Here is a tiny trained network, its code and every weight. The questions are about switching its units off for an input and a class, where a switched-off unit gives its printed mean instead of its output.

import numpy as np


def w(rows, s, z=0):
    codes = np.array(rows[::2]) - 128.0
    scale = np.full(codes.shape[1], s)
    scale[-1] = z or s
    return codes * scale


def f(y):
    return y / 2 * (1 + np.tanh(0.7978845608 * (y + 0.044715 * y**3)))


def log_softmax(a):
    a = a - a.max(-1, keepdims=True)
    return a - np.log(np.exp(a).sum(-1, keepdims=True))


def net(x, mask):
    res = np.array(x, float).reshape(1, 5) / 4 @ E
    y = f(res @ A[0][:, :-1].T + A[0][:, -1])
    res = res + np.where(mask, y, B[0][:, -1]) @ B[0][:, :-1]
    return log_softmax(res[-1] @ U[:, :-1].T + U[:, -1])


A, B = {}, {}
E = w([
[114,110,170,147,1,95,46],'x0',
[130,106,229,169,85,237,173],'x1',
[142,112,194,41,89,71,185],'x2',
[127,115,51,54,70,209,101],'x3',
[136,122,65,169,68,101,207],'x4',
],0.0091)
A[0] = w([
[134,126,47,204,62,85,219,173],'N1',
[139,123,112,159,28,79,101,94],'N2',
[131,129,195,75,210,143,5,100],'N3',
[121,126,162,145,81,95,17,187],'N4',
[135,132,179,28,91,64,163,27],'N5',
[132,138,87,240,146,150,38,42],'N6',
[131,135,86,116,137,50,87,1],'N7',
[116,129,93,178,177,175,126,202],'N8',
[127,140,60,86,162,15,75,164],'N9',
[128,128,88,172,127,148,100,53],'N10',
[121,126,163,59,142,116,190,229],'N11',
[136,127,87,83,212,148,205,38],'N12',
[130,140,198,233,148,41,126,116],'N13',
[130,134,161,190,185,63,156,69],'N14',
[132,135,212,175,94,218,179,24],'N15',
[135,132,92,81,107,168,119,17],'N16',
[127,135,46,35,67,216,112,85],'N17',
],0.015,0.0054)
B[0] = w([
[95,174,181,36,89,194,168,239],'N1',
[122,183,99,172,195,118,153,209],'N2',
[64,173,173,47,95,180,177,224],'N3',
[153,185,94,165,193,125,145,228],'N4',
[102,114,119,158,37,52,162,207],'N5',
[139,114,119,154,46,56,160,212],'N6',
[1,73,169,210,97,148,99,178],'N7',
[211,148,95,148,102,104,139,211],'N8',
[205,90,143,154,111,209,89,254],'N9',
[102,113,131,134,86,91,147,157],'N10',
[210,149,92,136,93,104,137,217],'N11',
[47,189,113,219,195,95,145,230],'N12',
[132,90,113,70,178,85,80,225],'N13',
[109,99,118,87,173,83,94,195],'N14',
[130,84,150,191,105,208,77,222],'N15',
[30,81,151,120,145,79,123,160],'N16',
[151,83,126,67,186,76,68,244],'N17',
],0.03,0.014)
U = w([
[127,82,119,93,156,96,88,127],'0',
[140,87,143,177,109,178,96,104],'1',
[150,118,104,147,64,82,154,116],'2',
[118,170,98,169,168,131,138,133],'3',
[99,148,159,83,105,157,152,135],'4',
[249,150,102,103,140,162,137,253],'5',
[148,90,105,132,132,147,159,95],'6',
],0.016,0.012)

Each question gives the input, the list of numbers given to net, and the class t.
The units are the neurons (one row each of A and B). Each row of codes is followed by its name. A weight is (code - 128) times the scale printed after its matrix; where a second scale follows, it is the last column's (A, B and U).
mask holds one flag per neuron, in row order. A switched-off neuron (its flag False) gives its mean, the last column of its row in B, instead of its output. The means were averaged over made-up inputs and are rounded, as every weight is.
A unit's drop is (log p(t) with every unit on - log p(t) with that unit switched off) / (log p(t) with every unit on - log p(t) with every unit switched off).
The circuit of an input: a set's keep is (log p(t) with only the set's units on - log p(t) with every unit switched off) / (log p(t) with every unit on - log p(t) with every unit switched off). Starting from the 12 units with the biggest drops (on a tie, the unit counted first), units are removed one at a time, each time the one whose removal leaves the highest keep (on an exact tie, the one counted first), for as long as the keep stays at least 0.8.
circuit, biggest first: the units of the circuit, biggest drop first
unit that matters most: the unit with the biggest drop
k most important neurons: the k neurons with the biggest drops, biggest first
drop when u is switched off: that unit's drop, to one decimal
input [-8,8,-3,2,6], class 1: unit that matters most => N15
input [6,6,4,-2,-7], class 4: 3 most important neurons => (N3 N9 N12)
input [8,-3,0,-7,-6], class 3: 4 most important neurons => (N4 N17 N2 N3)
input [8,1,7,2,7], class 3: 3 most important neurons => (N2 N4 N6)
input [-6,3,6,1,-3], class 2: 2 most important neurons => (N11 N5)
input [-7,-7,-7,0,-7], class 1: 4 most important neurons => (N9 N1 N7 N5)
input [2,7,-8,1,3], class 2: 3 most important neurons => (N6 N9 N8)
input [-7,6,1,1,-8], class 4: 3 most important neurons => (N3 N4 N9)
input [-2,7,6,-7,-5], class 0: 4 most important neurons => (N13 N14 N9 N7)
input [7,-5,4,2,2], class 3: 2 most important neurons => (N2 N4)
input [8,-1,-8,8,6], class 0: 4 most important neurons => (N17 N12 N5 N16)
input [3,-7,-3,-2,8], class 4: 2 most important neurons => (N1 N15)
input [-8,-8,3,6,-6], class 1: circuit, biggest first => (N9 N7)
input [-7,5,-8,3,2], class 2: unit that matters most => N6
input [7,-6,1,5,-4], class 3: drop when N2 is switched off => 1.8
input [6,1,-5,-7,8], class 4: drop when N9 is switched off => 0.1
input [-5,-4,6,5,-3], class 2: drop when N5 is switched off => 2.8
